Each row comes from the steps of one walk. Every step used is in the known rows, and no mark comes twice. Write the walk behind each row, first mark first.
Known rows
veluz, mudut, rudaro, pibo: [ -14  173  266  -58  211 -160  -63 -184  -93  -21  149  -94  -15   55
 -330  -11  119 -344  267  -97   19   25 -158  -56    4   -3   38 -160
   78 -182  257  115 -330   40  383  -41   79  178  173   89 -405  202
   63  -38  213 -277    6   31  -85 -251   45 -324    7   57   44   17
  102 -139  106   35    2  135   78]
veluz, mubu, mudut, pibo: [  26   22   35    6  110   62    1 -203  -71 -237  311 -228 -154  116
 -156  125  -15 -326  185  151 -107   49 -142   67   50 -244  221  -89
  -27  -59  338 -252 -188 -159  411   -1   11  259  141  103 -151  150
   88  -49  251  236  -29  104   16 -176   82 -154  -81   54   19 -174
  212 -246   63  -98   36  158   90]
sudo, kepe, papubiv, gekito, pibo, mudut, rudaro: [ -63  -52  392   62  -33 -110   25  -86  155   57  -60  199   89 -327
    9   11   63  167    4   94 -111 -115   63 -443   41  231 -195 -241
    1   15 -150 -172 -122 -112   20   14   63  -71  -15   47 -213   89
   35   51  112 -541   90 -113  -36  117  -22  -63   61    1   96   74
  -37   74  -22  229  -23 -185 -105]
veluz, mubu, mudut, rudaro, papubiv, gekito, dusu, fugol, sudo: [ -12  426   17  198   -7   61  126 -443 -162  117 -106 -202  -27 -134
 -376   33 -108  -17 -144  271 -202   22 -133 -133  -87 -306 -172   27
  146  -70  239 -128  -41   41  160   24   90 -150  -18   23  166   47
   56  -11  173 -255   64  -76  -92  122   49 -164  187   13    7 -194
   81   84 -129 -146   -5  443 -161]
repufu, fugol, sudo, kepe, papubiv, gekito, pibo: [  31 -174   86  -43 -320 -143    2  345  270   51 -329  246   10 -359
  401  -66   18  306 -172  326   95 -178  157 -358   26  208  -98   70
  110   -6 -226   44  423 -122 -665   75  -29  -87 -133  -83  -38   26
  -17   69  -52 -299   63 -206   72  149 -128   85  164  -88   74  180
  -42   69 -192  239  -16 -235  -52]
fugol, gekito, dusu, pibo: [ -65   11 -360    4  122  289  -86  -32  240  143   77  214  152  -87
 -214  -13    7  240  -21  -52  -13   21   46  -17   85  -75   43   10
  -88 -163   65 -320   51    6  228  -42   67 -179  -32 -178  122  -40
   -8   -1  -64  161  -33    3 -132  140   65  -10  123   38  -32  -78
  -85 -122   53  235   29   43  -25]
gekito, pibo, mubu, repufu, fugol, sudo: [  96   15 -241  -44 -335 -272  135  285   16  -71  -97  125  -10 -186
  445 -249  -48  -17  -45  154  138  -54   65   44  -96  185   33  -66
  -16  179 -188   78  161 -227 -261  -16  -85  303 -158   13 -110   55
  -54  -50 -209  334  -52    7   36   -6 -110  326 -108  -29  -18   98
 -138  -14  -11  104    1 -220  184]
mudut, veluz, mubu, sudo, fugol: [  71  -96 -111 -128  293  -15    4  243   12 -355  166 -163  -45  326
  216    0  -75  -61  110   11 -128  -10    7   20  -39   82   64  101
    0  -56  294  229  144   90  -55  -37 -151  278  -96   29 -141   40
   15 -103  121  145  -62   30   98  -40 -107   56  -66    0  -50  143
  118 -191  169    6   48   26  286]
pibo, rudaro, papubiv, gekito, dusu: [ -77  105   39  210  322  -31   34 -112   24   70 -118  145   74   -9
 -480   82    2  189  -76 -103   -6   42    4 -165   14  -76 -199 -166
  122 -169  102  -18 -118    2  117    5  139 -272  -13  -77  138  -14
   56  -15 -166 -535   -2 -116 -243  -14  153 -246  150   27   55    2
  -33  148  132  166  -15  272 -130]
kepe, papubiv, fugol, mubu, repufu: [ 120 -126 -161   17 -198  -52  -34  282  -61    1 -151   72  -81  -90
  257   27 -115  -73 -117  142  111  -24   47  -85  -18  -87   68  187
  119 -169  -64   14  215  -53 -304   54    7  194  -84 -258    3   16
  -51   92 -210  181  -93  -60   88  -16  -35   50  -31  -31   -3   51
   16   89  -85   28   88  -33   47]
veluz, mudut, pibo, rudaro, papubiv, fugol, sudo, repufu: [ -40   91  443  -12  122 -403  191 -162 -159   45 -196  -66  -98 -137
  -21  124  151 -275   62   82  142   19 -107 -133    4   35  -10  -15
  -22  -76  150  493   16 -113  -48   30  -45 -180  137  111  -76  117
   53  166  -15 -271  -63 -153   22 -269   49 -127  -68  -14  140   88
  -98  114 -141 -180  -38  207 -200]
kepe, fugol, dusu, pibo, mudut, mubu, sudo: [ -41  -77 -236  -79   12  -12   18  160  256 -228  121    6   85  142
   41   11  -98  100  -30  -42  -85   -4  126  -42  -49   -8   40 -174
  -97   34 -129  -57   42   83  170  -44    4  181  -76  -47 -196  -64
  -34  -38  -11  760   42  137   24  -50   10  329  -96  -24 -104   85
  -25  -53   91  192  -68 -139   40]
dusu, fugol, mubu, veluz, mudut: [  36  232  -40  -17  -72  259  -33 -137   -6  -22  142 -135    0  440
    9  -36   -8 -146   55  268   42   39 -182  295    7 -215   20  123
  -48  155  171 -113 -148   78   55   26  101  -22  115  -44   31   -8
  -23 -103  -23  -62  -79   32    3   77   29  -11   87   16   25 -119
  148  -88 -111 -227   89   93   46]
sudo, mubu, veluz, mudut, pibo, rudaro, papubiv, fugol, gekito: [ -79 -102  334  173  220  189   46 -443  -77   -1  166 -289  -71  380
 -260  320  153 -159   76 -214  -57  113  -91   75   86    3   52  109
  -83  -22  203   69 -200  144  224   18   71 -304  110  129   82  -64
  122  132  152 -421  -54 -107    2   77  136 -460  -35   17   62  -32
   41  107  -72 -206   44  184 -120]
kepe, repufu, mubu, mudut, pibo: [  45  -44  120 -129 -143   46 -119   22 -197    7  156 -159 -132 -139
  230    9   85 -240  220   12  138  -11 -139  181  130 -207  255  112
   73  -35  -69  -43 -137  -82   31   58  -55  233  186  115  168  102
   34  -30   -5  382   31   78  119 -374   72 -119  -35   -2   78 -189
  183 -123  -70 -184   26  -84   86]
pibo, mubu, veluz, mudut, rudaro, papubiv: [ -24  371  196  145  107   28  128 -436  -31 -206   85 -120   28  300
 -281  181  -33 -387  136 -126 -150  127 -172  197  -27   67   15 -267
 -171  116  195  -59 -293   28  285    2  144   23  166  177 -203   93
   82  -67   14 -274    9   -2  -71 -218   48 -423 -139   96   26  -75
    6  -63   59 -171   -6  149   79]
repufu, mubu, veluz, mudut, pibo: [  -1  -61  150  -40   43  165  -87  -58 -140 -140  289 -254 -155  337
  -25   57   63 -281  275   14   46   60 -225  270  126 -193  208  179
  -72   73   81  -76 -318   30  288   15   30   87  132  124  -38   95
   88  -36   41  -59  -34   85   62 -137   58 -268  -42   17   93 -106
  194 -210  -22 -185   51   83  130]
mubu, repufu, sudo, kepe, fugol, gekito, pibo, mudut: [ -13 -248   26  -68 -142 -117  -69  291   50  144  -81   77   51 -357
  631 -202  -93  400  -78   48   74 -180  291 -263    6  343    0   60
 -114   24 -320  209  318   24 -363  -22 -212   77 -177   59   25  -73
  -62   75  -40  226   49  -57  139  245 -153  282  -75  -93  -38  204
 -102    4   33  224  -87 -357   67]
mudut, rudaro, pibo, mubu, sudo, repufu, fugol, dusu: [  40  -40   68 -106 -154 -384 -106  258 -133  -61 -107  -10  -25 -159
   63 -208  -91 -109    8 -233   76 -134  150 -161 -107  241  133 -353
  199  -26 -207  386   86  115 -112  -23  -54  539   58  125 -233   49
  -26  -67   71  368   43   39   69  -66 -148   57 -134  -20 -183  155
   11  -90  118   -2  -64 -228  191]
dusu, fugol, sudo, repufu, mubu: [ 128   -8 -198 -236 -239  -15  -72  165 -115  165 -159   18   26 -229
  316 -237 -101  -14    9  256  131  -57  -56  228  -11 -172   93  348
  144   67  -59  133  246  -13 -267   66  -35   99   39  -62  323   65
 -110  -27  -87  175   43  -47  125  -96  -75  242  108  -73  -17  -17
   24   58 -117 -226   26 -126   37]
pibo, mubu, mudut, rudaro, papubiv: [  13  431   84  104   29  -28  102 -421  -28 -152   11  -10   67   15
 -280  172  -32 -379   96 -171 -154  118 -114  115  -27   -1   56 -327
  -52   17  107 -156 -214 -110  217   32  139  247  175  145  -65  123
   52  -78   42  -13   69   51  -71 -327   95 -307 -126  109  -17 -205
   -5  -25  104 -148  -22   67   41]
dusu, gekito, papubiv, fugol, sudo: [  23  -33 -241   -6    8  -37  137  119  -39  221  -44  244   61 -288
  -22   17   20    9 -126  106  -77   38   16  118    9 -154  -63  300
  147  -32  150 -212  278  -46 -178  -50   -7 -395  -35 -229  117  -58
  -13   29  -10 -333  -74   12  -27  -94  -15  290   -9   26    0  -11
 -129  133  -96   29   79   35 -214]
pibo, rudaro, papubiv, gekito, fugol, mubu, sudo, repufu: [  49    5   12   10  137 -209  -40  140 -251  191 -305   19  -93  -41
  -70 -160   22   99 -170  -52  233  -30   61  -36 -133  -64 -263  188
   78 -116  -52  363  111 -101 -238   38   40 -115 -127 -129  135  -94
  -73  100 -136 -249  -90  -64   17  239   -4  192   -1  -53  -12  117
  -13  381   67  -38   41  135  -30]
gekito, papubiv, fugol, dusu, pibo: [ -57 -173 -229   24  -30  269   30  189  226   89  -79  308  124   17
 -267  157  -20  104 -135  -33  -13   95   52   74   41 -103  -32   48
   27  -96   15 -318   97  -12   92  -80   66 -359  -35 -278   38  -99
  -21  -17   95  129  -25   77  -92  -59   52  131   13   49  -21   -1
  -76   60   11  124   24   80 -182]
pibo, mudut, veluz, mubu, repufu: [  28 -151  -68  -49  263    9   64   51  -30 -267  357 -199  -54  254
   96   -4 -158 -145  200 -127 -120   19    0   53  -52  104    4 -120
 -118  109  386  -29 -209  122  360  -79  -71  242 -113   89 -267   64
   45  -46   62  205  -78   74   26 -134  -48  148 -217   25   11   35
   91 -125  210  -18   58   89  254]
sudo, fugol, mubu, mudut, rudaro: [  51  249   94 -154  -52    5 -118  -33  -67  -13  -50  -39   13  148
  152   37  234 -234  154 -136   47    1 -177   78    1   13   92  -44
   42   15  -89  211 -151   64 -114   51  -37  369   44   58   74    6
  -41  -27  -44  169   36   32   97 -176  -10 -116   15   37  -16 -163
  201  -44  -98 -232   22  -52   97]
dusu, pibo, rudaro, papubiv, gekito, fugol, mubu: [ -19  135  -42   19  108   39    7 -147   57  171 -213  153   33   84
 -463   46  223  100 -107   -9  174  110  -48   70  -54  -52 -347    0
  -77  -14   85  -37 -196 -208   52   26  203 -371  -90 -207   31  -90
  -64   78 -126 -259  -74  -73 -182   86  105   67  112   20   69    1
 -106  352   32   92   70  238 -174]
papubiv, gekito, pibo, mubu, veluz: [  -5 -120 -157  232  -81  159   70   14  149 -130  119   91   45  317
  -26  -41    3   64  -51   83  -56   36  -65  101   23  -26 -171 -187
  -91  218   51 -604 -239 -216  159  -32  149  -29   80    5    5  -26
   75 -115  -49 -289   -2   49 -114    6   73   -4   52   52   41   34
   55   36   87  164   59    8  117]
gekito, dusu, pibo, mudut, mubu, repufu, sudo: [ -17 -171 -344  -87   -8 -102   44  242 -140  -23  177  -54   -6 -241
  152 -247 -169  109   58  -66    0  -39   56  -88  -50 -115   36 -138
 -174   42  -64  -68 -115 -120  307  -59  -94  216 -171  -39 -113   14
  -13  -44 -110  635   12  124    3  -21  -52  403 -119  -40  -15  -72
  -92 -155  137  173  -81 -100  140]
kepe, papubiv, gekito, pibo, rudaro: [ -41 -196  186  157   89   25   19  -75  240    6  -23  234   46  -34
 -217   54   97  177  -64  100  -78  -26   14 -245   74   75 -158 -196
   60 -115    6 -222 -129 -186   21    0  129 -262  -11  -90 -113   59
   38  -21   77 -635   33  -83 -127  166  108  -46  150   -6  113  122
   12  133   50  307   61  -54 -129]
repufu, mubu, veluz, mudut, pibo, rudaro, papubiv, fugol, dusu, gekito: [ -97  -33  283  167  200  153  -16 -307  -81  -47  131 -131 -139  301
 -458  268   51  -61   -6 -179 -111  128 -102  217  120 -100   52   79
  -35   53   -6  -51 -265  209  157    4   12 -385  184  109  113  -62
   71   52   -2 -483  -15   75  -80   61  128 -297   29   30   56  -89
  -31  -36  -57 -175   -6  195 -272]
fugol, mubu, veluz, mudut: [  25   46  -28  -53   32  237 -102   -6   13  -88  150  -98  -73  465
  101   10   40 -202  143    0  174   44 -217  329   23 -124   69   96
 -171  121  130  -69 -248   95   80   11   43   38   69    0  -40  -25
   14  -24 -204   47  -74   59   55  -78   37 -111  -20   24   84  -99
  222  -77  -69 -172   75  100  161]
kepe, papubiv, gekito, fugol: [  25   79  -94  132  -88   14   31  102  164   88  -74  103   16 -149
 -250  123  -59   10 -140  206 -103  -21  110 -227    4 -226 -133   84
  311 -216  127 -296  309  -54 -109   45  202 -141  -58 -266  -15   28
   23   39   91 -308  -34 -113  -66   37  -19  -85   79   13  -42  123
   71  145  -54  169   94  126  -93]
pibo, mubu, veluz, mudut: [  -5  179 -104  104    3  134   96 -152   79 -246  226 -101    1  391
  -41   79  -76 -297  135   51  -81   58 -128  271    2 -101   60 -213
 -183  174  213 -245 -192    1  267  -13   95   63  151   55 -146   45
   69 -109  -52  127  -51   44  -29 -210    5 -133 -156   65    8   15
  118 -135   29  -84   50   43  155]
repufu, sudo, kepe, fugol, dusu, gekito, pibo: [ -20 -159  -49  -83 -125   23 -134  361  216  101 -137  336   82 -363
  283 -155  -80  466 -199  125   35 -123  172  -77   84  121   62  108
   17   -5 -397  -89  435   81 -561   -8 -190  -86   60    5  162  -74
  -73  -37 -157  -41  143   85   30  120  -90  227  141  -52  -35   74
  -86 -187  -47  195 -114 -300 -104]
mudut, mubu, sudo, fugol, gekito, pibo, rudaro: [  34 -213  -65  -23  226 -101   24    3   90 -138  104  -16   77  110
  121 -118  101  190  -46  -54 -180  -50   72 -123  -54  180   12  -70
   16 -144   18  138  120 -127   58  -55  -99  104  -84   35 -133  -48
  -37  -42  225  -65  -45   34   24  430   16  121   -6  -35 -112  162
  -18    7  177  228  -19 -259   70]
papubiv, fugol, dusu, pibo, mudut: [ -95  -50 -144    3  -12  108   12   63  345  -21   20  201  111   89
 -163  176  -35   51  -29  -71   32   72   80   13   26  -28  -57 -151
  -85   98  -54 -285  -86   29  228  -30   53 -118  -14 -146  -32  -62
  -26   35 -149  442   -3   38  -99 -232   63  151   21   58   -2    2
  -80   51   -4  121  -22   54 -123]
repufu, sudo, mubu, veluz, mudut, pibo, rudaro, papubiv, fugol, dusu: [ -80 -230  445   76   45   82  -14 -111 -134  -44   27 -243 -159  254
 -171  222  -10 -156   34 -265  109   74 -102  106   70  -48  129   82
  -28   91  -94  228 -181  196   12   33  -38 -178   84  186  110  -62
  102   75  -87 -102   49  -21   82 -110   80 -337  -52  -21   80  -84
  114   33 -116 -306  -60  163  -96]
veluz, mudut, rudaro, papubiv, fugol, gekito, dusu, pibo: [-143  345    8  188  184  166   73 -434   93  212  -77   45  111  -76
 -410  233  115   98  -82  -23 -102  111  -57 -177   29  -55 -109   44
 -151 -311   99  -78   13   61  282  -38   60 -447    3  -97    4  -25
   42  133   73 -237  -15  -57 -170  120   87 -373  132   71   67   -3
 -184   28  -70  117  -12  360 -225]
fugol, sudo, repufu, mubu, veluz: [  96 -325 -142 -231 -156  102 -155  355 -115   46  -76  -67  -91  107
  464 -172  -87 -144  115 -156  234  -37 -110  393   33  -50  153  330
  -40  217  -85  152  -12  136 -270   42  -85  188   -2   34  299   -1
  -23   16 -223  193   50  -20  226 -211  -70  152   -4  -67   16  -80
  183   37 -109 -280   24 -138  215]
veluz, mubu, sudo, kepe, fugol: [  76  -62 -141  -89   97 -126  -25  273  -42 -222  -66 -106  -64  -25
  325  -62 -202   49  -38  307  -29  -97  116  -38  -71  -30   95  164
  -37 -134   39  291  386   34 -242   11 -160  254  -67  -61 -121   46
  -38  -19   59  431  -11  -45  121  -13 -123  130  -71  -63  -88  225
  103  -87   81   78  -19  -90  170]
kepe, repufu, sudo, mubu, mudut: [  63 -205  -83 -180 -191  155 -175  185 -154  104   52 -124  -88 -196
  500  -90  -70 -104  126 -124  213  -55  -52  252   57 -185  227  241
  -12   13 -161   49   99   51 -279   72 -151  158   50   72  316   -8
  -12  -42 -158  568  146   53  229 -379  -26   63  -28  -55   60 -150
  236  -17  -97 -216   -9 -198  190]
papubiv, fugol, dusu, pibo: [ -37 -119 -248    7  -17  165  -44  184  319  -28  -99  232   95  129
 -204  146  -54   47  -97  -27   18   87   36   77   44 -107   20   40
    2  -71  -53 -286  118   15   55  -13   54  -93   30 -222   22  -33
  -34   11  -92  335    7   59  -91 -206   78   46  103   50  -37    2
  -42  -21    1  116   -8  102  -92]
mubu, repufu, fugol, dusu, gekito, pibo: [  12 -164 -302   32  -22   55 -127  335  163   13   30  265    3  -60
   55 -171 -107  341 -151  -66  -59  -29  212   23   27  123   96  107
  105  -35 -287 -167  276   93 -246  -52 -114   12 -101  -64   18  -50
  -82  -86  -35 -140   18  196  -70  339  -39  246  107   -9  -96   11
 -155 -233  106  236  -41 -190    1]

Write each row's walk
[ -20 -142  245  -46  -86  -22  181  -74 -283  160   81 -119  -79  -90
  -11   94  232 -343  117 -134   73   38 -184   99   44 -192   60  117
   99   93   54  132 -245  -52   94  -20  -25  -80    6   36  141   -6
   98   56  180   41  -36   -9  117 -212   80  167 -166   -7   83 -183
  130  206 -205 -316   81    5 -165] => gekito, papubiv, fugol, sudo, mubu, mudut, pibo, rudaro
[  38  139  183  -86  -78 -162   20 -106 -241  167 -304 -114  -87 -193
  209   54   53 -213   36   21  173   39 -196  101  -51  -62   -9  360
  -42 -114  -65  417  110   57 -187   54 -101 -110   26   62  136   62
  -23  185 -132 -110   68  -81  139 -266  -45 -221   10  -32  141   78
    0  218 -198 -289  -28  195  -49] => veluz, mudut, rudaro, papubiv, fugol, sudo, repufu, mubu
[  -5  190  269   70  129 -269   40  -42 -346  118 -228   13  -17 -247
 -259 -212   -2  263 -161  277   81  -99   32 -329  -20  -92 -175   22
  172  -80 -124  293  -14 -162 -107   64   68  -37   23  -31  125   17
  -10   -7  -71 -397 -112 -126 -113  388   68   27  128  -51   -7  -85
 -146   51   35    6  -25   89 -185] => mudut, pibo, rudaro, papubiv, gekito, dusu, fugol, mubu, sudo, kepe
[   1 -295 -251 -167  -17   26 -127  269   93 -177   -1  -22  -86  -40
  202  -68 -207  203   18  -30   -4  -56  207  -20  -58  174   85 -111
 -216  116 -101  175   57   50   62  -34 -208   57 -250  -23  -83  -71
 -116  -11  -55  808   44   39   94   90 -191  295 -114  -61  -87  129
  -45 -149  117  125  -95 -120  121] => veluz, mubu, repufu, sudo, fugol, dusu, pibo, mudut
[  21 -115 -344   -9   16 -111  -29  170   92 -146  217  -10   15  -22
   12  -50 -183  163  -64 -160 -258  -48  232  -28  -70   50  111 -164
  127   57  -69 -135  237  222   46  -31  -59  174  -96    4 -145  -92
  -62  -45   -1  277    5  175  -19  124  -77  266 -124  -14 -187   25
  -70 -174  128  105  -66 -193   23] => pibo, mudut, mubu, repufu, fugol, dusu, gekito
[   4  -81  -74   70  121  225  103 -240  100  -59  409 -148   71  159
   68  -98 -117  202   -3  159 -259   -8   82  -72  -36  167 -106  -55
  -92  103  376 -315  -98   28  381 -117  -38  -36 -101   88 -142   -5
    4  -68  350 -129  -91   69  -45  466  -28  236  -24   11  -24   44
  -62  -95  157   99   82   10   81] => dusu, fugol, gekito, pibo, mudut, veluz, mubu, repufu
[  68 -129 -224  -64 -103 -248 -110  193  -57  -15   -7  -42  -14 -160
  270 -196  -82   70  -33  -49   74 -149  273 -151  -72  223  109 -194
   82 -100   31  214  289  -45 -177  -11  -36  334   23   24 -113  -17
  -32  -19  123  318  -46  -51   75  126 -157  103 -115  -46 -167  264
  -65  -29  170  164   11 -283  224] => rudaro, pibo, mubu, sudo, repufu, fugol, gekito
[-105  222  208   43   84  -38  -24 -247  244   75   52  282  120 -191
 -248   88   74  250  -64 -204  -89   51  126  -91   18  327  -51 -239
   26  114 -224 -130  -85   91  -19  -39   -2 -176  -22  162  -57  -49
  -36  -26  -74 -524   94   86 -167  174   38  -65  122   63   15 -108
 -258  -48   54  135  -99 -100 -183] => repufu, fugol, dusu, gekito, pibo, mudut, rudaro, papubiv
[  33  155   43   44 -128   15   64  -83 -167  127  -54 -165 -132 -110
 -192   73   83 -221    2  -24  126   64  -80   10    5 -326  -77  333
  197    0   70 -158    4 -103  -31   79  142   -1   -1   25  254   24
   87  115   41 -127    9  -29   49 -112   70 -133   21    1   42 -221
   79  169 -158 -205   25  263  -70] => rudaro, papubiv, gekito, fugol, sudo, mubu, mudut, pibo
[  68 -186 -148  -53  -72 -121  -44  205  -77  -54  -64 -246  -23 -145
  484 -101 -169  170  -75  150 -163 -166  154 -193  -61   47  149  174
  -46 -272  -34  302  640  169 -285   19 -182  115  -58   17 -145  -43
  -36   91  175  406   44   -7  212  148 -178   -6 -179 -114 -120  296
   94 -131    9   65  -84 -151  118] => veluz, mudut, mubu, repufu, sudo, kepe, fugol, gekito
[  71 -188 -252   98 -195 -197   17  355  -66  -68 -161  111  -16 -146
  369 -236  -45  286 -118  187  -13  -93  135 -182  -47  124 -129  -45
    0   24 -233  -65  206 -308 -250   -1  -90   99 -130  -32   49  -26
  -50  -75  -96   25   35    9   10  112 -135  166   -7  -46  -21  270
  -93    4  134  276  -33 -157  163] => papubiv, gekito, pibo, mubu, repufu, sudo, fugol
[  47 -238 -268 -262 -108  129 -254  463   76  -45 -181  118  -23  -66
  359 -130  -62  228   -4  -67  190  -58  123  189   40   52  148  263
  -27  -54 -414  275  223   93 -330   30 -186   41  -93 -116  235  -78
 -150  -48 -202  761   56   49  143  -26  -99  189   62  -77  -67   98
  -32  -74    8   83  -46 -279  116] => kepe, repufu, mubu, sudo, fugol, dusu, pibo
[  10  121  524 -187 -125 -266  -40  -29 -182   20 -194  -73 -100 -209
  320   60  234 -103   86  -24  287  -94   -3  -63   40  245  116 -238
  -12   70 -154  606  -37  -62 -482  115 -113  180  140  212   46    8
  -22   45 -103  172  -14 -146   98 -217    7 -111  -67  -44   80 -144
   20    6 -146 -249  -58 -212  -60] => sudo, kepe, repufu, fugol, mubu, mudut, pibo, rudaro, papubiv
[ -24   49   68   77  171 -171  169 -159   78  128 -133  281   49 -193
 -139   23  113   81 -149   30   30   98  -23   69    8   83 -183   91
  -33   41   40  -53  -23 -201 -186  -23  -28 -370   31  -37   73   15
  -14   54 -166 -658  -23  -37 -152    2  122  166  158   25  110  -35
 -287  195  -30  125   -9   39 -274] => dusu, gekito, pibo, rudaro, papubiv, fugol, sudo
[ -67  192  -40  215  -93  172   80 -188  160    0 -142   69   90  235
 -640  161  -28  -58 -167 -232 -166  130   13   84  -57    9 -249 -227
   -5  159  -15 -394 -151   48  214  -12  275 -195   16  -56  -17  -89
   32   -7   59 -154   32   11 -168   17   40 -160   -2   91 -116  -71
  -73  148   15  -15   -3  246 -111] => mudut, rudaro, papubiv, gekito, fugol, dusu, pibo, mubu, veluz
[ -22 -171  -69   19   26  174   38  -60  261 -153  319  -84  116  321
  256   53   97  140   36  -95 -168  -11   53  -40    8  199  -22 -238
  -86  198  149 -298 -130    1  180  -60  -15   98   -4  132  -22 -126
   29  -37  161  -60  -15    3   20  247  -12    0    6   11  -67   18
   47  -47   44  123  -23 -238  112] => sudo, fugol, gekito, pibo, mudut, mubu, veluz
[ -85  558  132  272  166   26  102 -428  -80  166  -84  -32  107  -58
 -569   68   -8  112  -92  266 -216   47  -91 -261  -16 -246 -223    4
  191 -249  137  -91   10   66  235   12  186 -352   71  -41   50   68
   51  -48  147 -725   29  -66 -242  148   91 -402  244   49   48  -17
  -65    5  -13   30  -16  436 -215] => veluz, mudut, rudaro, papubiv, gekito, dusu, fugol
[ -10   46  334  -87  -12   22  110 -274 -181   -2  209 -301  -63  270
 -107  -56  129 -348  219   84  -12   15 -232  229   51 -133  100  114
   25  288  131  225 -318  112  197   29   58  -38  112  162    3   95
   65  -50  146 -153  -41  -61   67  -23   53   47  -17  -32   43 -161
  119  -55 -205 -387   64    4  -60] => dusu, fugol, sudo, mubu, veluz, mudut, pibo, rudaro
[ -81  -44 -205  -69  -46  121  -99  -31  -67  254  125  -56   78 -176
   93 -116   96  241   90 -344  -16  -51  134 -125   -9  179   44   14
 -102   33 -290  174  -87  262  191  -40  -75   50 -309   -1   87 -110
  -41   65   -5  389   35  -12   18  280  -95  156  -31  -33  -66  -41
 -112  -10  -23   50    7 -169   76] => sudo, mubu, repufu, fugol, gekito, dusu, pibo, mudut, rudaro
[ -85  139  -78  126 -209  225  162 -197   77   44  -12  140  121    9
 -342  205   58 -188  -75 -153 -203  104  -80   88   -9  -95  -38 -307
  -83   53  -55 -378 -189  -31  322  -81   89 -139   69  -84  -44  -67
   33  -53  259  362   41  155  -58 -154   41   99 -170  104  -52 -122
   -8   66  -60  -87   30   52 -190] => gekito, papubiv, fugol, dusu, pibo, mubu, mudut, rudaro
[ 135 -173  -69 -101 -129 -230  -90  432 -282   59 -424   49 -101 -278
  455 -122 -215   83 -161   53  290  -47  105  -14  -75   56   20  350
  -22  -90 -208  355  378 -114 -600   88 -156  189  -96 -111  137  -27
  -98  122 -354  189  -25  -77  143  -91  -96   36  -47  -69    5   20
  -96  103   21  -78  -77  -36   93] => rudaro, papubiv, fugol, mubu, repufu, sudo, kepe
[  24  248  289  -66  -29   42  -80 -256 -211   60  169 -246  -27  350
 -217 -110  135 -329  177   65   65   18 -243  131  -16  -67  -21  -81
   72  107  238   80 -495  123  241  -13  136  195  208   85 -223   92
   24  -99  209 -315  -43   17  -35   11   28 -165  105   28   11 -140
  159  -92  -64 -219   68  104   59] => dusu, fugol, mubu, veluz, mudut, rudaro, pibo
[ -64  214  277   16  165  -25    6 -357  213   64   -4  165  184 -119
  -48  141  189  172   39 -164  -78   39   92 -226   13  427  -96 -204
  -32  -13   -8   32 -101  -50   82  -25   15 -105  -42  159   -5  -24
  -24   46   61 -496   35 -107  -90  195   25 -302   84   56   13    8
 -204   76   85  156  -68  -98  -67] => sudo, fugol, gekito, pibo, mudut, rudaro, papubiv
